Below is a small trained network, with its code and all its weights. Each question gives an input and a target symbol and asks what happens when units are switched off, that is, made to give their printed mean instead of their output.

import numpy as np


def w(rows, s, z=0):
    codes = np.array(rows[::2]) - 128.0
    scale = np.full(codes.shape[1], s)
    scale[-1] = z or s
    return codes * scale


def f(y):
    return np.maximum(y, 0)


def softmax(a):
    e = np.exp(a - a.max(-1, keepdims=True))
    return e / e.sum(-1, keepdims=True)


def log_softmax(a):
    a = a - a.max(-1, keepdims=True)
    return a - np.log(np.exp(a).sum(-1, keepdims=True))


def net(x, mask):
    ids = ['ΔΘΣΨβγεημτφ'.index(c) for c in x.split()]
    T = len(ids)
    res = E[ids] + P[:T]
    u = 0
    for l in range(3):
        r = res
        for j in range(2):
            rows = slice(2 * j, 2 * j + 2)
            q, k, v = (r @ M[l][rows].T for M in (Q, K, V))
            z = softmax(np.where(np.tri(T) > 0, q @ k.T / 2**0.5, -1e9)) @ v
            o = O[l][rows]
            res = res + np.where(mask[u + j], z, o[:, -1]) @ o[:, :-1]
        u += 2
        y = f(res @ A[l][:, :-1].T + A[l][:, -1])
        res = res + np.where(mask[u : u + 8], y, B[l][:, -1]) @ B[l][:, :-1]
        u += 8
    return log_softmax(res[-1] @ U[:, :-1].T + U[:, -1])


Q, K, V, O, A, B = {}, {}, {}, {}, {}, {}
E = w([
[90,87,142],'Δ',
[235,131,13],'Θ',
[127,140,131],'Σ',
[99,49,129],'Ψ',
[172,92,166],'β',
[118,48,8],'γ',
[126,193,118],'ε',
[53,155,227],'η',
[158,160,116],'μ',
[106,107,142],'τ',
[171,143,161],'φ',
],0.017)
P = w([
[188,143,133],'0',
[176,138,132],'1',
[167,144,121],'2',
[194,140,135],'3',
[217,131,142],'4',
[226,133,149],'5',
[234,128,156],'6',
[242,129,154],'7',
[253,122,162],'8',
],0.0025)
Q[0] = w([
[245,184,190],'0.h1',
[115,161,52],'0.h1',
[186,243,70],'0.h2',
[159,172,86],'0.h2',
],0.012)
K[0] = w([
[157,74,2],'0.h1',
[62,61,144],'0.h1',
[64,166,177],'0.h2',
[74,135,175],'0.h2',
],0.011)
V[0] = w([
[76,147,153],'0.h1',
[143,204,207],'0.h1',
[222,112,255],'0.h2',
[132,72,121],'0.h2',
],0.0059)
O[0] = w([
[128,226,107,64],'0.h1',
[255,162,187,105],'0.h1',
[120,97,148,252],'0.h2',
[175,191,106,128],'0.h2',
],0.0053,0.0027)
A[0] = w([
[42,124,112,249],'0.n1',
[202,149,52,60],'0.n2',
[84,86,179,181],'0.n3',
[92,111,59,169],'0.n4',
[170,123,63,133],'0.n5',
[92,203,208,128],'0.n6',
[54,148,216,118],'0.n7',
[176,254,180,126],'0.n8',
],0.0089,0.002)
B[0] = w([
[156,64,165,188],'0.n1',
[122,141,16,198],'0.n2',
[101,64,98,212],'0.n3',
[195,128,162,175],'0.n4',
[49,126,6,185],'0.n5',
[133,90,245,202],'0.n6',
[2,143,153,193],'0.n7',
[55,244,166,255],'0.n8',
],0.0069,0.0033)
Q[1] = w([
[65,176,83],'1.h1',
[187,4,89],'1.h1',
[88,171,95],'1.h2',
[60,101,114],'1.h2',
],0.011)
K[1] = w([
[164,73,254],'1.h1',
[189,192,59],'1.h1',
[143,201,70],'1.h2',
[100,56,83],'1.h2',
],0.007)
V[1] = w([
[177,71,48],'1.h1',
[253,139,62],'1.h1',
[142,241,198],'1.h2',
[119,152,235],'1.h2',
],0.0034)
O[1] = w([
[140,255,142,55],'1.h1',
[110,220,97,7],'1.h1',
[94,159,119,141],'1.h2',
[109,164,85,179],'1.h2',
],0.0061,0.0014)
A[1] = w([
[204,104,142,214],'1.n1',
[156,78,111,252],'1.n2',
[95,115,155,135],'1.n3',
[230,69,47,165],'1.n4',
[132,226,150,197],'1.n5',
[77,160,188,81],'1.n6',
[180,151,111,18],'1.n7',
[3,119,155,32],'1.n8',
],0.011,0.0037)
B[1] = w([
[47,118,200,213],'1.n1',
[3,137,193,238],'1.n2',
[179,88,65,193],'1.n3',
[146,171,228,255],'1.n4',
[155,237,98,234],'1.n5',
[209,145,189,211],'1.n6',
[115,72,152,141],'1.n7',
[186,66,73,226],'1.n8',
],0.0066,0.0052)
Q[2] = w([
[215,254,145],'2.h1',
[128,214,94],'2.h1',
[151,223,7],'2.h2',
[205,96,205],'2.h2',
],0.0069)
K[2] = w([
[114,237,105],'2.h1',
[87,230,75],'2.h1',
[29,252,35],'2.h2',
[166,1,231],'2.h2',
],0.0076)
V[2] = w([
[206,95,68],'2.h1',
[21,79,117],'2.h1',
[199,92,137],'2.h2',
[254,76,178],'2.h2',
],0.0076)
O[2] = w([
[200,170,87,95],'2.h1',
[90,32,135,99],'2.h1',
[254,179,92,180],'2.h2',
[199,102,115,255],'2.h2',
],0.0068,0.0074)
A[2] = w([
[44,20,99,7],'2.n1',
[196,180,88,145],'2.n2',
[130,68,154,221],'2.n3',
[182,194,175,158],'2.n4',
[188,40,94,90],'2.n5',
[152,91,74,88],'2.n6',
[106,155,240,113],'2.n7',
[125,193,2,101],'2.n8',
],0.0093,0.011)
B[2] = w([
[249,75,90,166],'2.n1',
[147,73,131,220],'2.n2',
[62,138,100,247],'2.n3',
[167,135,77,252],'2.n4',
[111,178,97,207],'2.n5',
[146,203,184,147],'2.n6',
[170,134,216,200],'2.n7',
[84,120,74,158],'2.n8',
],0.011)
U = w([
[189,102,81,103],'Δ',
[41,172,2,94],'Θ',
[124,124,246,44],'Σ',
[95,101,116,140],'Ψ',
[115,141,132,97],'β',
[21,140,138,254],'γ',
[198,181,233,21],'ε',
[90,70,53,128],'η',
[93,164,141,177],'μ',
[148,74,173,98],'τ',
[104,224,117,149],'φ',
],0.0094,0.0089)

Each question gives the input, a string of symbols that net reads in full, and the target symbol t.
The units are the heads (2 rows each of Q, K, V and O) and the neurons (one row each of A and B). Each row of codes is followed by its name. A weight is (code - 128) times the scale printed after its matrix; where a second scale follows, it is the last column's (O, A, B and U).
mask holds one flag per unit, layer by layer, with each layer's heads first. A switched-off unit (its flag False) gives its mean, the last column of its rows in O or B, instead of its output. The means were averaged over made-up inputs and are rounded, as every weight is.
A unit's drop is (log p(t) with every unit on - log p(t) with that unit switched off) / (log p(t) with every unit on - log p(t) with every unit switched off).
The circuit of an input: a set's keep is (log p(t) with only the set's units on - log p(t) with every unit switched off) / (log p(t) with every unit on - log p(t) with every unit switched off). Starting from the 12 units with the biggest drops (on a tie, the unit counted first), units are removed one at a time, each time the one whose removal leaves the highest keep (on an exact tie, the one counted first), for as long as the keep stays at least 0.8.
units of the circuit, in order: the units of the circuit, biggest drop first
unit that matters most: the unit with the biggest drop
k most important neurons of layer l: the k neurons of layer l with the biggest drops, biggest first
drop of u: that unit's drop, to one decimal
input η γ φ η γ ε Θ η φ, target φ: unit that matters most	0.h1
input μ φ ε Θ, target φ: units of the circuit, in order	1.n4; 1.h1
input φ φ μ η Θ φ β, target φ: units of the circuit, in order	1.h1; 0.n2; 1.n5
input φ Δ Ψ Θ φ, target φ: 4 most important neurons of layer 1	1.n5; 1.n8; 1.n3; 1.n4
input μ φ φ γ η γ, target γ: 3 most important neurons of layer 1	1.n4; 1.n6; 1.n2
input Δ η μ Σ, target Δ: 2 most important neurons of layer 1	1.n8; 1.n6
input μ φ γ Σ Θ, target γ: 2 most important neurons of layer 1	1.n4; 1.n2
input η μ Δ φ Θ β, target φ: 3 most important neurons of layer 0	0.n2; 0.n6; 0.n7
input η γ β Δ Σ β, target γ: 2 most important neurons of layer 0	0.n2; 0.n6
input η Δ Δ, target Δ: 3 most important neurons of layer 0	0.n6; 0.n7; 0.n8
input γ φ φ Σ η η φ β φ, target Δ: 4 most important neurons of layer 1	1.n8; 1.n6; 1.n3; 1.n5
input φ φ β φ γ φ Δ, target γ: 2 most important neurons of layer 2	2.n4; 2.n1
input ε γ η γ, target γ: 2 most important neurons of layer 0	0.n4; 0.n5
input η φ μ φ Σ, target Δ: unit that matters most	1.n8
input φ φ β φ Σ μ η μ, target Δ: 3 most important neurons of layer 0	0.n6; 0.n7; 0.n8
input Θ Δ φ μ φ τ, target φ: 3 most important neurons of layer 0	0.n8; 0.n2; 0.n5
input ε γ γ β Σ μ φ φ Ψ, target γ: 2 most important neurons of layer 2	2.n1; 2.n4
input φ μ φ γ ε, target γ: 2 most important neurons of layer 0	0.n8; 0.n1
input γ Δ φ β φ φ γ Δ, target γ: drop of 2.h1	0.2
input ε φ Δ β, target Σ: unit that matters most	2.n7
input μ φ φ ε β η Σ φ Ψ, target Δ: drop of 2.h2	2.5
input Δ Δ ε μ Δ φ φ φ Θ, target φ: drop of 0.n3	0.0
input Δ φ Θ φ η φ φ φ Δ, target φ: drop of 2.h2	0.3
